Here is a tiny trained network, its code and every weight. The questions are about switching its units off for an input and a class, where a switched-off unit gives its printed mean instead of its output.

import numpy as np


def w(rows, s, z=0):
    codes = np.array(rows[::2]) - 128.0
    scale = np.full(codes.shape[1], s)
    scale[-1] = z or s
    return codes * scale


def f(y):
    return y / 2 * (1 + np.tanh(0.7978845608 * (y + 0.044715 * y**3)))


def log_softmax(a):
    a = a - a.max(-1, keepdims=True)
    return a - np.log(np.exp(a).sum(-1, keepdims=True))


def net(x, mask):
    res = np.array(x, float).reshape(1, 3) / 4 @ E
    y = f(res @ A[0][:, :-1].T + A[0][:, -1])
    res = res + np.where(mask, y, B[0][:, -1]) @ B[0][:, :-1]
    return log_softmax(res[-1] @ U[:, :-1].T + U[:, -1])


A, B = {}, {}
E = w([
[131,172,116,255,144,36,165],'x0',
[151,65,230,109,192,117,156],'x1',
[105,72,77,75,228,64,157],'x2',
],0.014)
A[0] = w([
[128,107,94,167,157,101,143,32],'N1',
[156,88,141,108,65,167,108,222],'N2',
[98,122,99,19,173,156,125,103],'N3',
[125,145,207,209,101,128,129,47],'N4',
[116,130,91,139,194,70,124,20],'N5',
[125,100,87,84,153,142,109,119],'N6',
[128,136,85,80,110,158,127,253],'N7',
[137,113,254,131,165,111,137,156],'N8',
[103,153,181,83,94,199,112,212],'N9',
[124,127,47,104,147,119,129,216],'N10',
[135,110,236,85,180,108,139,111],'N11',
[118,159,116,207,47,125,120,209],'N12',
[144,143,164,120,86,159,125,207],'N13',
],0.019,0.0048)
B[0] = w([
[74,176,127,117,150,150,145,174],'N1',
[66,181,107,142,160,167,131,212],'N2',
[214,49,108,133,103,172,123,240],'N3',
[139,107,221,104,88,40,84,227],'N4',
[61,193,85,146,184,187,153,201],'N5',
[160,70,125,120,99,113,118,189],'N6',
[122,132,73,77,95,97,104,197],'N7',
[102,131,250,115,182,89,130,245],'N8',
[54,176,86,149,192,144,182,236],'N9',
[115,123,66,74,103,115,119,196],'N10',
[189,79,145,210,195,198,159,241],'N11',
[206,143,104,210,82,183,137,253],'N12',
[85,181,130,129,162,129,139,202],'N13',
],0.023,0.022)
U = w([
[64,196,39,117,103,163,115,205],'0',
[247,91,134,214,118,174,116,205],'1',
[48,131,150,134,221,157,164,5],'2',
[144,123,226,139,116,34,77,99],'3',
[150,66,59,34,88,124,77,69],'4',
],0.011,0.0021)

Each question gives the input, the list of numbers given to net, and the class t.
The units are the neurons (one row each of A and B). Each row of codes is followed by its name. A weight is (code - 128) times the scale printed after its matrix; where a second scale follows, it is the last column's (A, B and U).
mask holds one flag per neuron, in row order. A switched-off neuron (its flag False) gives its mean, the last column of its row in B, instead of its output. The means were averaged over made-up inputs and are rounded, as every weight is.
A unit's drop is (log p(t) with every unit on - log p(t) with that unit switched off) / (log p(t) with every unit on - log p(t) with every unit switched off).
The circuit of an input: a set's keep is (log p(t) with only the set's units on - log p(t) with every unit switched off) / (log p(t) with every unit on - log p(t) with every unit switched off). Starting from the 12 units with the biggest drops (on a tie, the unit counted first), units are removed one at a time, each time the one whose removal leaves the highest keep (on an exact tie, the one counted first), for as long as the keep stays at least 0.8.
circuit, biggest first: the units of the circuit, biggest drop first
most important unit: the unit with the biggest drop
top k neurons: the k neurons with the biggest drops, biggest first
drop of u: that unit's drop, to one decimal
input [3,4,-8], class 3: circuit, biggest first => (N4)
input [1,0,3], class 0: circuit, biggest first => (N8 N11)
input [-6,1,4], class 1: top 2 neurons => (N3 N11)
input [0,-1,7], class 4: top 2 neurons => (N9 N3)
input [0,2,-7], class 2: top 3 neurons => (N9 N2 N13)
input [7,1,-4], class 3: top 3 neurons => (N4 N11 N3)
input [0,2,6], class 1: top 4 neurons => (N9 N3 N2 N13)
input [4,0,4], class 0: top 2 neurons => (N8 N11)
input [3,0,1], class 0: top 3 neurons => (N11 N8 N3)
input [0,1,5], class 1: top 2 neurons => (N9 N2)
input [0,0,-5], class 0: top 3 neurons => (N11 N8 N3)
input [8,6,0], class 3: top 2 neurons => (N4 N9)
input [-7,-2,0], class 0: top 3 neurons => (N9 N2 N4)
input [2,0,6], class 0: most important unit => N8
input [3,8,-8], class 3: drop of N4 => 1.1
input [1,3,-6], class 3: drop of N4 => 1.0
input [-4,0,8], class 4: drop of N7 => 0.1
